Here is a tiny trained network, its code and every weight. The questions are about switching its units off for an input and a target symbol, where a switched-off unit gives its printed mean instead of its output.

import numpy as np


def w(rows, s, z=0):
    codes = np.array(rows[::2]) - 128.0
    scale = np.full(codes.shape[1], s)
    scale[-1] = z or s
    return codes * scale


def norm(h):
    return h / np.sqrt((h * h).mean(-1, keepdims=True) + 1e-5)


def softmax(a):
    e = np.exp(a - a.max(-1, keepdims=True))
    return e / e.sum(-1, keepdims=True)


def log_softmax(a):
    a = a - a.max(-1, keepdims=True)
    return a - np.log(np.exp(a).sum(-1, keepdims=True))


def net(x, mask):
    ids = ['Ωβδζλμξ'.index(c) for c in x.split()]
    T = len(ids)
    res = E[ids] + P[:T]
    u = 0
    for l in range(3):
        r = norm(res)
        for j in range(3):
            rows = slice(2 * j, 2 * j + 2)
            q, k, v = (r @ M[l][rows].T for M in (Q, K, V))
            z = softmax(np.where(np.tri(T) > 0, q @ k.T / 2**0.5, -1e9)) @ v
            o = O[l][rows]
            res = res + np.where(mask[u + j], z, o[:, -1]) @ o[:, :-1]
        u += 3
    return log_softmax(norm(res)[-1] @ U[:, :-1].T + U[:, -1])


Q, K, V, O = {}, {}, {}, {}
E = w([
[96,108,69,73],'Ω',
[129,252,123,115],'β',
[145,111,130,107],'δ',
[110,52,168,67],'ζ',
[167,150,149,138],'λ',
[185,92,100,130],'μ',
[226,169,85,154],'ξ',
],0.025)
P = w([
[54,85,177,82],'0',
[183,137,15,148],'1',
[135,103,156,143],'2',
[136,149,144,50],'3',
[141,101,43,162],'4',
[131,143,125,188],'5',
[160,176,115,35],'6',
[132,113,72,172],'7',
[88,107,129,143],'8',
[180,205,107,11],'9',
[138,117,118,184],'10',
[56,101,90,128],'11',
],0.013)
Q[0] = w([
[69,148,153,17],'0.h0',
[158,117,26,102],'0.h0',
[135,198,137,167],'0.h1',
[254,164,181,145],'0.h1',
[94,124,109,188],'0.h2',
[133,163,67,185],'0.h2',
],0.019)
K[0] = w([
[73,63,91,62],'0.h0',
[91,155,88,143],'0.h0',
[122,105,70,82],'0.h1',
[92,4,121,142],'0.h1',
[178,89,143,126],'0.h2',
[152,85,116,160],'0.h2',
],0.026)
V[0] = w([
[198,254,63,80],'0.h0',
[80,174,221,127],'0.h0',
[188,101,167,90],'0.h1',
[94,189,135,168],'0.h1',
[53,131,67,136],'0.h2',
[73,150,253,114],'0.h2',
],0.0084)
O[0] = w([
[66,89,253,55,227],'0.h0',
[229,134,133,137,44],'0.h0',
[161,84,148,108,196],'0.h1',
[113,167,86,108,37],'0.h1',
[38,76,169,22,88],'0.h2',
[181,155,55,86,2],'0.h2',
],0.0069,0.0057)
Q[1] = w([
[72,96,134,26],'1.h0',
[126,158,18,113],'1.h0',
[129,66,148,49],'1.h1',
[156,137,90,3],'1.h1',
[113,143,151,77],'1.h2',
[84,80,75,182],'1.h2',
],0.02)
K[1] = w([
[88,91,104,4],'1.h0',
[99,192,18,119],'1.h0',
[39,107,112,144],'1.h1',
[16,235,96,175],'1.h1',
[64,146,120,93],'1.h2',
[196,44,190,143],'1.h2',
],0.018)
V[1] = w([
[176,111,38,73],'1.h0',
[82,149,85,87],'1.h0',
[104,59,144,152],'1.h1',
[184,3,137,115],'1.h1',
[146,21,118,112],'1.h2',
[35,134,96,101],'1.h2',
],0.024)
O[1] = w([
[146,34,230,139,100],'1.h0',
[158,59,66,110,60],'1.h0',
[128,118,54,92,169],'1.h1',
[206,213,127,206,249],'1.h1',
[140,93,7,129,175],'1.h2',
[206,167,140,33,83],'1.h2',
],0.018,0.013)
Q[2] = w([
[73,33,78,67],'2.h0',
[89,64,120,236],'2.h0',
[115,184,160,37],'2.h1',
[151,226,161,204],'2.h1',
[67,2,82,109],'2.h2',
[54,226,118,102],'2.h2',
],0.018)
K[2] = w([
[141,180,215,109],'2.h0',
[198,152,227,156],'2.h0',
[93,251,97,45],'2.h1',
[129,180,168,221],'2.h1',
[93,188,84,140],'2.h2',
[98,59,84,122],'2.h2',
],0.023)
V[2] = w([
[132,102,214,128],'2.h0',
[76,48,22,166],'2.h0',
[87,118,9,116],'2.h1',
[220,174,71,198],'2.h1',
[80,57,151,62],'2.h2',
[122,10,65,117],'2.h2',
],0.015)
O[2] = w([
[93,86,50,160,80],'2.h0',
[228,251,104,147,224],'2.h0',
[33,14,127,138,101],'2.h1',
[44,101,166,96,255],'2.h1',
[166,225,188,200,47],'2.h2',
[233,78,254,119,148],'2.h2',
],0.0091,0.0078)
U = w([
[223,121,86,11,199],'Ω',
[99,122,212,50,175],'β',
[215,62,125,181,95],'δ',
[232,66,95,140,130],'ζ',
[137,93,172,211,106],'λ',
[204,110,66,161,4],'μ',
[99,171,68,106,133],'ξ',
],0.012,0.0037)

Each question gives the input, a string of symbols that net reads in full, and the target symbol t.
The units are the heads (2 rows each of Q, K, V and O). Each row of codes is followed by its name. A weight is (code - 128) times the scale printed after its matrix; where a second scale follows, it is the last column's (O and U).
mask holds one flag per head, layer by layer. A switched-off head (its flag False) gives its mean, the last column of its rows in O, instead of its output. The means were averaged over made-up inputs and are rounded, as every weight is.
A unit's drop is (log p(t) with every unit on - log p(t) with that unit switched off) / (log p(t) with every unit on - log p(t) with every unit switched off).
The circuit of an input: a set's keep is (log p(t) with only the set's units on - log p(t) with every unit switched off) / (log p(t) with every unit on - log p(t) with every unit switched off). Starting from all 9 units, units are removed one at a time, each time the one whose removal leaves the highest keep (on an exact tie, the one counted first), for as long as the keep stays at least 0.8.
units of the circuit, in order: the units of the circuit, biggest drop first
heads that matter: for each layer, one digit per head in row order, 1 if its drop is at least 0.15 and else 0, layers parted by /
drop when u is switched off: that unit's drop, to one decimal
input μ ξ ξ μ λ μ δ μ ζ ζ δ ζ, target δ: units of the circuit, in order : [1.h0]
input ξ ξ ξ Ω ξ λ β β ξ δ, target β: heads that matter : 000 / 001 / 000
input ξ λ ζ ξ, target ξ: heads that matter : 100 / 100 / 000
input λ Ω ξ λ ξ ζ β δ, target Ω: units of the circuit, in order : [0.h0, 1.h2]
input β μ ξ ξ ζ Ω ζ Ω β, target Ω: units of the circuit, in order : [1.h2, 0.h0]
input μ ζ δ ζ ζ δ δ, target δ: units of the circuit, in order : [1.h0, 0.h0]
input ζ ζ ξ β μ μ ζ, target β: heads that matter : 000 / 001 / 000
input ξ λ β λ Ω λ λ, target Ω: heads that matter : 100 / 001 / 000
input ξ λ λ, target ξ: heads that matter : 000 / 100 / 001
input Ω δ λ Ω ζ δ δ μ β ζ, target β: heads that matter : 000 / 011 / 000
input ξ Ω μ λ ξ ζ Ω ζ Ω λ, target Ω: heads that matter : 000 / 001 / 000
input ξ λ ζ ξ δ ξ ζ, target ζ: units of the circuit, in order : [1.h0, 0.h0]
input ξ ξ ξ ζ, target ζ: heads that matter : 101 / 100 / 000
input ξ ξ λ ξ, target ξ: units of the circuit, in order : [2.h2]
input Ω δ δ β ζ ξ λ, target β: heads that matter : 000 / 010 / 000
input ξ β δ δ δ ξ β, target β: heads that matter : 000 / 011 / 000
input μ ζ ζ ξ μ λ δ, target δ: units of the circuit, in order : [0.h0, 1.h0]
input λ μ Ω ζ μ ζ δ ζ Ω, target ζ: heads that matter : 000 / 100 / 000
input ξ ξ β λ λ λ μ ζ δ ξ, target β: heads that matter : 000 / 010 / 000
input λ ξ ξ δ μ Ω β β ξ μ, target β: units of the circuit, in order : [1.h1]
input Ω ζ ζ, target Ω: heads that matter : 001 / 001 / 000
input ξ β δ ζ μ ζ δ β Ω ξ, target Ω: units of the circuit, in order : [0.h0, 0.h1, 1.h2]
input ξ δ δ, target ξ: drop when 0.h2 is switched off : 0.3
input Ω ξ δ μ Ω ξ ξ, target Ω: drop when 2.h1 is switched off : 0.0
input λ ξ ξ, target λ: drop when 1.h1 is switched off : 0.2
